Each row has a class, written after it.
-220,20,103,3,-39,-365,-227,-12,-96,-77,222,-133,-255,-276,72,-48,332,128,-210,265,-96,290,-178,-2,373,140,9,164,35,-205,-64,161,188,70
doti
145,169,-36,-49,-3,-1,-112,-287,-27,-138,3,165,165,188,0,118,43,-20,23,-5,-142,35,-56,-269,-247,-98,-310,-172,-171,76,97,-54,-213,-346
rivan
-76,-2,-73,-137,-235,-55,79,257,147,99,-118,58,-47,72,37,24,-147,-81,-141,-89,110,-47,7,63,71,-91,100,131,4,173,-192,-18,-190,37
niri
14,112,110,-296,-213,-8,-54,-110,40,-172,159,70,37,76,50,-3,144,-17,-116,-114,32,-133,-100,-60,-28,-60,-28,96,-82,75,-79,-34,-62,12
ninov
-38,46,-145,56,-60,-65,21,83,79,-44,-80,151,23,13,30,108,17,-14,-164,-105,40,-202,-61,11,210,-57,-80,-95,-197,66,-122,12,-183,-71
rivan
111,141,-40,-30,116,105,-190,-254,-191,13,-40,-61,131,139,-131,80,-30,-42,106,18,-129,-200,73,-173,-133,-162,-241,-29,-3,-32,80,34,-57,-257
big
-4,56,-97,-140,-91,258,-246,-101,98,63,3,-37,-28,112,-80,-44,-54,120,-107,-104,11,-356,59,29,12,-44,-159,-32,-30,-56,-178,53,-211,-253
rivan
-135,-78,133,117,-52,-390,58,-73,-74,69,60,73,-162,-256,26,44,132,171,-175,471,56,361,-53,-42,227,71,-43,-3,23,-147,-296,272,-19,198
Mef
190,16,153,-57,6,-242,38,19,-175,4,-7,29,37,47,-7,95,-35,-70,10,97,-93,66,-39,42,59,-144,-17,68,-125,-134,1,-10,-80,281
doti
54,64,160,202,53,-58,258,108,-82,5,159,159,42,8,128,-187,113,25,-36,-241,205,-30,-141,-54,-6,-119,233,-133,-170,24,204,-130,169,173
big
-467,92,-306,119,-123,441,-185,-224,-45,70,-1,-32,-160,13,-45,-109,11,39,-310,96,189,189,-354,-112,35,381,-106,-185,-14,-24,-97,305,102,-107
ninov
266,174,90,-218,13,49,52,-226,-167,109,-56,68,221,162,-58,45,-156,71,109,107,32,-49,91,-192,-182,-69,-241,-111,-189,-57,-117,2,-168,18
rivan
114,-193,1,341,203,10,-176,-42,-363,186,51,-91,19,211,13,92,157,238,204,106,-340,-357,9,-101,71,-261,-6,261,40,150,340,-93,105,-340
big
-165,-95,241,50,-84,-357,-35,15,-39,-116,-55,8,-107,-309,31,83,157,6,-189,384,28,244,8,-82,138,74,-137,83,138,-33,-246,147,169,289
beb
254,191,151,451,321,-197,-125,-223,-47,-161,-192,338,286,95,-171,171,334,222,-7,-107,-142,-610,20,-16,302,-376,-432,-252,-301,-38,423,-374,-349,-421
ninov
-136,-25,186,-300,-118,-287,-361,-27,176,-228,231,-5,-269,101,31,-82,106,-92,-146,-42,-69,-63,412,-49,-4,-48,190,166,230,281,-101,72,-129,-262
doti
145,293,26,-333,-295,158,-159,-13,2,147,316,-143,217,188,-147,-198,-5,78,-222,-231,82,-75,-58,-200,-71,-132,45,121,74,117,-130,-285,-224,-178
niri
241,190,-113,104,-116,65,-106,115,-190,281,535,-232,195,238,-51,-360,42,51,140,142,-104,221,-19,-320,138,-81,131,219,125,32,313,-178,-107,-343
beb
-210,-94,220,87,-108,-343,-46,-26,6,-156,-17,10,-136,-347,24,52,227,146,-221,252,-69,31,-64,8,365,159,-53,94,58,5,-224,106,87,154
veme
399,45,43,245,-3,298,206,-259,-329,181,168,13,3,24,-48,-236,122,41,109,416,173,411,-192,-208,-107,-165,-17,-133,-161,-424,481,217,175,-35
beb
-107,10,151,222,-190,-345,-200,167,-63,-85,383,-29,-390,-348,-24,-109,352,169,-357,182,134,151,124,-223,661,135,140,-8,24,-58,-21,-183,249,13
big
-158,150,-31,193,106,-381,-311,-119,121,-107,97,66,-313,-26,63,-49,82,228,-238,-67,96,-171,256,-167,78,-250,-108,-208,-153,226,-36,-82,-299,-502
Gos
-132,100,82,134,51,-193,-281,-134,-78,-211,68,-56,-231,-363,-3,71,292,203,-326,231,-164,-266,-83,122,759,282,-222,59,75,-170,-108,177,118,0
rivan
146,69,46,-144,-41,111,-118,-139,-90,-104,47,56,152,161,5,91,-5,-118,6,61,3,-40,43,-97,-232,-107,-103,58,18,105,-14,-50,-87,-46
Mef
180,-9,119,-66,-310,-133,347,209,117,-194,-173,320,169,43,194,167,56,-146,-29,-115,140,31,-88,131,7,-258,-73,49,-163,198,-44,-12,-175,285
veme
-214,-33,-221,-4,-77,188,77,43,148,0,-107,126,175,197,172,-76,-102,-75,15,-66,-141,39,-242,-149,-442,-131,-247,38,60,402,9,153,-271,-469
vetu
-34,-14,-398,88,280,109,-204,48,-21,81,-178,-143,-34,-22,-22,276,-103,-74,153,101,-302,-462,-21,233,222,-3,-370,11,36,-288,-219,260,1,89
big
84,55,-124,49,-84,253,-37,48,-105,15,199,12,36,59,23,-37,125,-43,-200,63,60,-113,-190,-32,187,18,-68,95,-43,-48,94,9,2,-27
ninov
-123,-120,312,217,-73,-570,19,195,-34,-131,182,16,-206,-242,147,-98,301,98,-261,184,92,467,-75,-51,295,-90,62,108,189,35,169,-157,164,218
niri
-41,22,-33,-79,-314,-208,36,53,128,-8,-8,164,-91,22,10,126,-67,26,-68,-76,57,-215,29,22,84,-252,-25,-20,-125,105,-392,71,-300,108
Gos
-147,125,-67,-154,-234,-39,236,304,298,113,-19,82,-106,-71,-17,-68,6,33,-193,-248,25,-149,-151,151,375,147,170,121,-240,202,-126,-24,-276,-169
vetu
-236,-156,410,128,-148,-498,7,50,-111,146,354,-79,-374,-324,26,-212,397,375,-144,185,320,359,51,-219,424,33,512,93,-201,65,143,-253,314,197
Mef
-65,120,139,-292,-127,-203,261,189,-16,-4,78,81,28,6,-35,-14,109,-32,-59,-241,55,101,-186,-114,76,-64,33,47,-61,290,-116,-254,-193,230
rivan
113,249,-134,-267,-197,147,-256,-256,5,-216,317,-37,35,163,80,19,73,-27,-166,-78,11,-104,-54,4,18,18,-218,-25,-152,-93,-83,148,-183,-80
veme
100,-4,-3,121,-165,250,-45,54,-148,79,161,-22,33,-91,-157,-65,84,2,-77,222,-4,-54,-180,-101,320,155,43,111,-240,-168,26,-95,129,-16
beb
14,98,-102,-112,-217,-41,80,11,136,-104,-98,120,-4,-84,0,183,-121,-77,-171,-68,162,-67,-34,-64,238,60,-152,-78,-349,86,-241,-68,-113,50
ninov
123,-35,-162,180,194,230,15,-197,-269,-26,-293,117,-44,108,89,118,-187,-33,160,82,-80,55,-288,-2,-52,9,-183,-176,-384,-150,102,93,134,33
big
-20,-162,443,236,-108,-527,-39,193,-84,-136,226,-45,-290,-372,171,-58,437,186,-195,337,43,416,-49,128,346,2,160,250,255,-152,-4,-28,275,364
Mef
-235,119,-227,260,-156,-62,-107,34,208,-108,-204,120,-94,-184,-66,193,5,-109,-371,-36,79,-352,-35,-62,363,62,-301,-230,-218,9,-209,146,-125,-119
doti
18,88,-70,32,-170,8,-127,51,-133,224,-115,-44,-65,160,-87,-16,-72,112,-40,-31,-127,-194,-25,46,271,22,97,98,-113,-70,-124,124,-180,-114
doti
23,72,-90,-56,-185,-60,160,88,181,150,-31,130,-57,-2,-40,44,-76,95,-192,-81,148,32,-11,1,267,62,1,-43,-161,-13,-174,-6,-199,-102
ninov
57,191,63,-171,-190,-195,-121,32,35,-9,344,1,31,186,84,-134,80,-16,-105,-117,-68,143,-130,-57,28,-177,15,160,-127,59,-10,-16,-197,-122
veme
178,-112,63,213,37,48,153,-34,-189,-15,-32,74,-151,-49,9,-11,38,82,70,183,29,33,-91,-28,164,64,-76,-101,-287,-263,121,30,154,123
beb
9,-1,-231,36,108,189,-53,98,-165,271,117,-82,72,175,-27,-99,-84,132,-126,-76,-35,-115,-97,12,167,-31,57,86,-27,26,43,-27,-92,-195
niri
-206,159,1,-46,-303,-155,91,105,196,-52,-91,126,-9,30,43,-51,-101,-18,-269,-279,142,-131,-186,-27,161,-84,-4,-103,-374,306,-263,-42,-257,56
Mef
-39,258,54,-260,-331,148,216,69,4,308,99,-189,364,29,-122,-216,-209,51,-38,-61,188,343,9,-268,0,119,53,104,25,467,-4,-188,-226,-38
Mef
84,120,-34,-215,-168,202,-274,-161,-6,-106,108,-34,43,137,-52,-78,-40,-52,-152,-21,-67,-227,31,-114,14,-9,-156,60,51,86,-113,8,-203,-238
niri
-605,134,-57,126,-70,-272,-337,-142,126,-128,-78,-125,-157,-397,51,-9,52,-17,-321,356,55,89,-143,-231,301,249,-258,8,111,222,-338,216,113,-56
big
12,-54,-49,-154,-333,308,92,145,139,80,206,12,84,189,70,-390,144,69,-49,-572,52,-214,-338,-84,-36,-248,76,7,-190,74,-34,-20,-122,-210
rivan
-77,4,-50,57,-93,-141,104,-92,101,-165,-252,196,-64,-90,56,228,-98,-105,15,-13,37,-139,28,-124,1,-61,-385,-236,-259,105,-247,150,-63,90
Gos
132,28,124,58,37,133,40,82,-135,39,-12,61,112,-61,-73,-34,41,72,-90,-29,53,-182,-26,157,216,-5,28,-5,-137,-154,6,-71,-7,196
ninov
-185,4,126,180,-3,-302,-115,-84,-130,-73,-58,-61,-79,-221,39,-10,118,79,-164,281,-90,227,-106,-241,215,149,-215,11,-46,23,-62,73,133,-22
ninov
-84,27,126,158,-112,-389,-20,42,-203,26,65,-132,7,-109,19,-49,60,54,-47,221,29,518,-18,-315,124,145,-89,-31,-51,-17,-64,-34,197,146
doti
-73,58,-82,119,-329,58,36,223,209,86,156,62,-169,-32,143,-211,-17,69,-387,-124,293,-34,-154,-9,454,-35,145,123,-72,297,10,-46,-147,-228
rivan
167,272,97,48,222,128,-13,60,71,126,125,105,298,108,-195,-158,330,8,247,-283,-454,-453,-250,299,150,-297,148,149,-38,-1,331,-47,-380,-311
rivan
108,196,111,-271,-269,156,-138,296,76,150,227,5,67,253,127,-496,-23,-92,45,-327,-25,32,-24,40,-43,-335,346,322,235,166,61,21,-128,-289
big
-95,236,-316,-279,57,309,-300,-146,-11,-256,-126,60,329,114,-130,336,53,-371,-478,-48,-81,-470,-160,-57,81,69,-476,48,7,122,-91,45,-171,-183
ninov
204,183,171,-20,-28,-212,380,39,-14,67,21,105,219,-144,-128,82,109,168,57,-99,113,-242,35,50,327,-217,-48,-18,-321,57,10,-141,-190,126
beb
91,90,-95,5,12,239,-8,-96,-173,-47,-38,13,16,18,-3,67,43,-18,-95,37,40,-203,-126,-44,118,134,-221,-130,-252,-231,25,110,140,77
rivan
157,-84,61,179,30,24,137,-114,-211,-201,-245,241,16,10,-73,252,129,-58,-43,105,-63,78,-134,-127,-35,-32,-352,-225,-268,-128,166,-36,98,30
doti
-37,14,61,23,-151,506,248,-20,-271,276,262,138,179,262,-47,-396,-84,121,67,-175,175,123,-434,-188,-109,-115,397,81,-205,444,366,-289,-33,-99
Gos
-393,-92,134,183,-215,-249,-314,53,81,-60,256,-113,-354,-292,2,-176,261,158,-292,162,98,27,61,14,358,77,171,93,387,-26,-248,180,166,51
vetu
44,-11,7,9,-129,-76,184,102,-86,73,2,70,94,16,-27,73,58,57,60,-65,86,-80,14,45,254,-30,131,91,-168,135,-13,-68,-121,72
Gos
36,42,233,-425,-16,-229,209,459,-13,108,-110,246,174,59,-176,144,223,-109,-136,-313,-335,-270,40,73,181,-184,144,206,-86,206,-4,-241,-193,110
niri
-131,-1,220,79,-119,-411,-199,-115,-60,-307,-157,48,-121,-213,19,212,21,-99,-430,381,90,336,77,-121,139,63,-324,-67,-53,20,-21,5,79,177
Gos
-78,150,79,33,-171,-206,34,-196,43,-148,296,236,-227,50,115,-89,345,115,78,-154,30,-3,-98,-89,248,112,79,-126,-352,-62,-2,209,-40,-181
big
76,317,72,-32,-138,123,2,-170,-95,-84,276,134,320,238,69,-225,199,159,-176,-254,61,-193,-226,-117,-106,-137,-23,-93,-278,120,209,-60,-267,-290
rivan
-439,-138,-134,79,18,-181,-251,89,233,-282,-132,-68,-220,-474,41,268,245,-139,-448,353,-33,-94,6,-82,361,344,-313,79,343,209,-446,178,207,32
rivan
233,186,-100,-206,-3,223,-219,-195,-51,170,301,-96,177,262,-150,-44,-49,-6,23,102,-142,-56,-4,29,-58,-75,23,190,212,63,-40,4,-364,-198
Gos
-128,246,-208,-126,-151,161,-288,-185,119,-60,77,-69,-22,88,-1,-51,-5,61,-336,-23,-50,-62,-98,-24,104,248,-224,-30,85,33,-207,184,-168,-324
Gos
-74,-82,376,-30,-191,-193,-69,179,-222,315,340,-306,-333,-242,-212,-474,16,298,10,390,-139,467,-9,-111,299,88,374,321,372,-152,-160,-59,118,101
ninov
-34,81,119,60,5,-331,36,156,48,206,26,-153,-109,-224,59,-23,-36,36,126,361,-13,448,55,-118,131,187,2,230,124,33,-43,-57,123,17
Gos
204,-67,11,238,-94,143,13,178,-183,239,229,-92,-186,0,29,-221,89,195,-92,157,168,-154,-36,37,322,2,148,91,-103,-343,-1,29,83,120
ninov
